Here is a tiny trained network, its code and every weight. The questions are about switching its units off for an input and a target symbol, where a switched-off unit gives its printed mean instead of its output.

import numpy as np


def w(rows, s, z=0):
    codes = np.array(rows[::2]) - 128.0
    scale = np.full(codes.shape[1], s)
    scale[-1] = z or s
    return codes * scale


def f(y):
    return np.maximum(y, 0)


def softmax(a):
    e = np.exp(a - a.max(-1, keepdims=True))
    return e / e.sum(-1, keepdims=True)


def log_softmax(a):
    a = a - a.max(-1, keepdims=True)
    return a - np.log(np.exp(a).sum(-1, keepdims=True))


def net(x, mask):
    ids = ['ΛΞΣΨΩαγζημτ'.index(c) for c in x.split()]
    T = len(ids)
    res = E[ids] + P[:T]
    u = 0
    for l in range(3):
        q, k, v = (res @ M[l].T for M in (Q, K, V))
        z = softmax(np.where(np.tri(T) > 0, q @ k.T / 4**0.5, -1e9)) @ v
        res = res + np.where(mask[u], z, O[l][:, -1]) @ O[l][:, :-1]
        u += 1
        y = f(res @ A[l][:, :-1].T + A[l][:, -1])
        res = res + np.where(mask[u : u + 8], y, B[l][:, -1]) @ B[l][:, :-1]
        u += 8
    return log_softmax(res[-1] @ U[:, :-1].T + U[:, -1])


Q, K, V, O, A, B = {}, {}, {}, {}, {}, {}
E = w([
[113,89,80],'Λ',
[88,145,36],'Ξ',
[120,203,82],'Σ',
[127,188,165],'Ψ',
[102,3,129],'Ω',
[209,60,109],'α',
[134,207,128],'γ',
[74,169,77],'ζ',
[195,150,180],'η',
[172,39,221],'μ',
[82,88,53],'τ',
],0.016)
P = w([
[254,155,7],'0',
[229,151,33],'1',
[213,145,51],'2',
[162,132,70],'3',
[171,133,65],'4',
[170,126,70],'5',
[152,133,80],'6',
[150,130,94],'7',
[138,126,78],'8',
[165,132,81],'9',
[186,131,74],'10',
],0.0023)
Q[0] = w([
[126,109,14],'L0H0',
[90,147,82],'L0H0',
[108,105,231],'L0H0',
[213,38,252],'L0H0',
],0.0041)
K[0] = w([
[153,172,255],'L0H0',
[128,172,145],'L0H0',
[105,106,104],'L0H0',
[112,69,123],'L0H0',
],0.0057)
V[0] = w([
[137,148,131],'L0H0',
[132,247,119],'L0H0',
[250,55,75],'L0H0',
[163,95,121],'L0H0',
],0.0022)
O[0] = w([
[132,130,119,137],'L0H0',
[217,124,4,155],'L0H0',
[169,73,90,250],'L0H0',
[95,152,151,157],'L0H0',
],0.0033,0.0011)
A[0] = w([
[2,173,133,252],'L0N0',
[136,105,105,86],'L0N1',
[28,59,81,217],'L0N2',
[102,130,153,80],'L0N3',
[105,51,147,225],'L0N4',
[123,131,190,156],'L0N5',
[151,174,147,164],'L0N6',
[80,53,212,157],'L0N7',
],0.0094,0.0036)
B[0] = w([
[245,171,108,241],'L0N0',
[123,124,113,151],'L0N1',
[114,107,3,253],'L0N2',
[91,125,159,128],'L0N3',
[164,55,142,232],'L0N4',
[173,125,139,167],'L0N5',
[172,193,145,198],'L0N6',
[107,40,244,189],'L0N7',
],0.0068,0.0042)
Q[1] = w([
[120,60,139],'L1H0',
[250,112,114],'L1H0',
[5,159,145],'L1H0',
[202,113,108],'L1H0',
],0.012)
K[1] = w([
[113,91,92],'L1H0',
[83,53,180],'L1H0',
[181,244,60],'L1H0',
[67,81,166],'L1H0',
],0.012)
V[1] = w([
[157,135,75],'L1H0',
[18,100,123],'L1H0',
[212,164,2],'L1H0',
[183,166,143],'L1H0',
],0.0049)
O[1] = w([
[188,132,122,94],'L1H0',
[118,93,95,47],'L1H0',
[254,142,115,1],'L1H0',
[150,160,129,95],'L1H0',
],0.008,0.0027)
A[1] = w([
[146,81,244,74],'L1N0',
[121,124,109,85],'L1N1',
[213,37,200,157],'L1N2',
[94,254,14,160],'L1N3',
[33,176,137,136],'L1N4',
[240,226,104,227],'L1N5',
[173,142,209,254],'L1N6',
[212,141,218,106],'L1N7',
],0.0083,0.0086)
B[1] = w([
[210,160,53,155],'L1N0',
[123,140,127,129],'L1N1',
[90,144,19,195],'L1N2',
[246,96,179,214],'L1N3',
[167,122,202,150],'L1N4',
[92,95,218,254],'L1N5',
[74,255,109,204],'L1N6',
[78,208,139,168],'L1N7',
],0.0092,0.015)
Q[2] = w([
[130,137,101],'L2H0',
[20,2,162],'L2H0',
[181,181,145],'L2H0',
[151,133,164],'L2H0',
],0.0096)
K[2] = w([
[118,135,135],'L2H0',
[162,133,249],'L2H0',
[120,119,74],'L2H0',
[125,114,98],'L2H0',
],0.018)
V[2] = w([
[60,64,167],'L2H0',
[98,112,88],'L2H0',
[71,93,162],'L2H0',
[253,232,37],'L2H0',
],0.0053)
O[2] = w([
[215,244,22,57],'L2H0',
[191,166,189,128],'L2H0',
[174,172,69,84],'L2H0',
[57,29,254,255],'L2H0',
],0.0036,0.0069)
A[2] = w([
[164,77,108,205],'L2N0',
[37,64,9,45],'L2N1',
[124,167,7,229],'L2N2',
[222,68,189,95],'L2N3',
[127,102,104,246],'L2N4',
[172,1,85,32],'L2N5',
[183,58,58,86],'L2N6',
[21,209,109,47],'L2N7',
],0.0091,0.011)
B[2] = w([
[71,154,90,226],'L2N0',
[249,173,163,234],'L2N1',
[113,91,195,235],'L2N2',
[157,81,63,255],'L2N3',
[63,84,120,236],'L2N4',
[93,183,110,215],'L2N5',
[131,194,103,196],'L2N6',
[129,135,58,207],'L2N7',
],0.012,0.0096)
U = w([
[221,114,212,94],'Λ',
[148,163,222,66],'Ξ',
[59,105,40,71],'Σ',
[199,40,82,89],'Ψ',
[148,228,62,14],'Ω',
[242,61,156,114],'α',
[1,50,124,102],'γ',
[50,184,164,89],'ζ',
[150,75,28,72],'η',
[75,36,175,253],'μ',
[167,140,100,252],'τ',
],0.0097,0.013)

Each question gives the input, a string of symbols that net reads in full, and the target symbol t.
The units are the heads (4 rows each of Q, K, V and O) and the neurons (one row each of A and B). Each row of codes is followed by its name. A weight is (code - 128) times the scale printed after its matrix; where a second scale follows, it is the last column's (O, A, B and U).
mask holds one flag per unit, layer by layer, with each layer's heads first. A switched-off unit (its flag False) gives its mean, the last column of its rows in O or B, instead of its output. The means were averaged over made-up inputs and are rounded, as every weight is.
A unit's drop is (log p(t) with every unit on - log p(t) with that unit switched off) / (log p(t) with every unit on - log p(t) with every unit switched off).
The circuit of an input: a set's keep is (log p(t) with only the set's units on - log p(t) with every unit switched off) / (log p(t) with every unit on - log p(t) with every unit switched off). Starting from the 12 units with the biggest drops (on a tie, the unit counted first), units are removed one at a time, each time the one whose removal leaves the highest keep (on an exact tie, the one counted first), for as long as the keep stays at least 0.8.
units of the circuit, in order: the units of the circuit, biggest drop first
unit that matters most: the unit with the biggest drop
k most important neurons: the k neurons with the biggest drops, biggest first
top k neurons in layer l: the k neurons of layer l with the biggest drops, biggest first
input η Σ γ Ω α ζ α α Ξ Ξ, target η: unit that matters most	L1N3
input α μ τ ζ, target μ: top 2 neurons in layer 1	L1N0, L1N2
input α τ Ψ Σ μ ζ, target μ: top 3 neurons in layer 2	L2N1, L2N7, L2N6
input γ Ξ η τ Σ α, target γ: units of the circuit, in order	L2N1, L1N3
input η α Ξ, target Ψ: top 2 neurons in layer 1	L1N3, L1N2
input Λ Σ Ξ Λ Σ α ζ Ψ Ξ, target Ψ: top 2 neurons in layer 2	L2N3, L2N7
input η η γ Ξ ζ α η, target Ω: units of the circuit, in order	L1N6, L1N7, L1H0
input η Ξ Σ τ α Ξ, target η: top 3 neurons in layer 1	L1N3, L1N6, L1N7
input μ Σ η η, target μ: units of the circuit, in order	L1N0, L1N2, L1N5, L2H0
input γ Ω Ω η ζ Σ ζ η ζ Ω, target Ω: 4 most important neurons	L2N1, L2N5, L1N5, L2N6
input τ τ Ω τ α μ γ Ψ τ α α, target μ: top 3 neurons in layer 2	L2N2, L2N4, L2N1
input η α Λ Σ Ψ Σ Σ Ψ γ, target Λ: 2 most important neurons	L1N3, L1N2
input Σ η Ψ Ξ η Ξ η μ Ψ, target μ: 3 most important neurons	L1N0, L2N1, L0N7
input α α ζ μ η μ η, target μ: 4 most important neurons	L1N0, L0N7, L1N2, L2N1
input μ ζ τ η Ω, target Ω: 4 most important neurons	L2N1, L2N5, L2N6, L1N6
input α μ γ γ Σ, target μ: top 3 neurons in layer 1	L1N0, L1N6, L1N5
input α η Λ, target γ: 3 most important neurons	L2N1, L1N3, L2N4
input Σ η Σ Σ Ξ η η α ζ, target Ψ: unit that matters most	L1N3
input γ α μ μ Λ η, target ζ: 2 most important neurons	L1N3, L2N3
input Λ γ η, target Ω: 2 most important neurons	L1N6, L2N7
